Here is a tiny trained network, its code and every weight. The questions are about switching its units off for an input and a class, where a switched-off unit gives its printed mean instead of its output.

import numpy as np


def w(rows, s, z=0):
    codes = np.array(rows[::2]) - 128.0
    scale = np.full(codes.shape[1], s)
    scale[-1] = z or s
    return codes * scale


def norm(h):
    return h / np.sqrt((h * h).mean(-1, keepdims=True) + 1e-5)


def f(y):
    return np.maximum(y, 0)


def log_softmax(a):
    a = a - a.max(-1, keepdims=True)
    return a - np.log(np.exp(a).sum(-1, keepdims=True))


def net(x, mask):
    res = np.array(x, float).reshape(1, 6) / 4 @ E
    u = 0
    for l in range(2):
        y = f(norm(res) @ A[l][:, :-1].T + A[l][:, -1])
        res = res + np.where(mask[u : u + 3], y, B[l][:, -1]) @ B[l][:, :-1]
        u += 3
    return log_softmax(norm(res)[-1] @ U[:, :-1].T + U[:, -1])


A, B = {}, {}
E = w([
[168,174,89,62],'x0',
[31,186,104,139],'x1',
[2,46,122,165],'x2',
[114,150,194,27],'x3',
[104,49,101,119],'x4',
[99,149,110,6],'x5',
],0.0077)
A[0] = w([
[2,88,63,90,230],'L0N1',
[172,136,152,185,219],'L0N2',
[146,147,144,164,5],'L0N3',
],0.0086,0.0022)
B[0] = w([
[214,123,89,208,253],'L0N1',
[132,254,136,38,207],'L0N2',
[144,93,142,118,141],'L0N3',
],0.0089,0.0051)
A[1] = w([
[93,94,76,129,29],'L1N1',
[193,110,11,118,245],'L1N2',
[247,254,43,159,250],'L1N3',
],0.0073,0.0023)
B[1] = w([
[121,64,174,195,134],'L1N1',
[159,229,179,243,190],'L1N2',
[9,189,177,2,248],'L1N3',
],0.0078,0.011)
U = w([
[104,138,170,104,253],'0',
[76,156,206,178,95],'1',
[66,64,43,50,84],'2',
[145,254,92,152,131],'3',
[220,127,242,131,61],'4',
],0.0082,0.0021)

Each question gives the input, the list of numbers given to net, and the class t.
The units are the neurons (one row each of A and B). Each row of codes is followed by its name. A weight is (code - 128) times the scale printed after its matrix; where a second scale follows, it is the last column's (A, B and U).
mask holds one flag per neuron, layer by layer. A switched-off neuron (its flag False) gives its mean, the last column of its row in B, instead of its output. The means were averaged over made-up inputs and are rounded, as every weight is.
A unit's drop is (log p(t) with every unit on - log p(t) with that unit switched off) / (log p(t) with every unit on - log p(t) with every unit switched off).
The circuit of an input: a set's keep is (log p(t) with only the set's units on - log p(t) with every unit switched off) / (log p(t) with every unit on - log p(t) with every unit switched off). Starting from all 6 units, units are removed one at a time, each time the one whose removal leaves the highest keep (on an exact tie, the one counted first), for as long as the keep stays at least 0.8.
units of the circuit, in order: the units of the circuit, biggest drop first
k most important neurons: the k neurons with the biggest drops, biggest first
top k neurons in layer l: the k neurons of layer l with the biggest drops, biggest first
drop when u is switched off: that unit's drop, to one decimal
input [6,-3,7,-2,4,-1], class 3: units of the circuit, in order -> (L0N1)
input [-5,-7,5,-2,5,8], class 4: 3 most important neurons -> (L1N3 L0N1 L1N2)
input [1,-4,2,-4,4,4], class 3: 2 most important neurons -> (L1N2 L0N1)
input [1,-2,7,4,8,6], class 4: units of the circuit, in order -> (L0N1 L1N3 L1N2 L1N1)
input [6,-4,8,7,2,-2], class 4: units of the circuit, in order -> (L0N1 L1N3)
input [7,1,3,6,6,-2], class 3: top 2 neurons in layer 0 -> (L0N1 L0N2)
input [-1,-2,1,6,2,2], class 4: 3 most important neurons -> (L1N3 L0N1 L0N2)
input [-3,-5,6,-2,4,6], class 4: drop when L0N1 is switched off -> 0.4
input [7,-4,6,5,-1,-3], class 4: drop when L1N3 is switched off -> 0.8
input [-7,-6,1,1,4,7], class 4: drop when L1N3 is switched off -> 0.7
input [4,-6,5,-6,3,8], class 3: drop when L0N2 is switched off -> -0.2
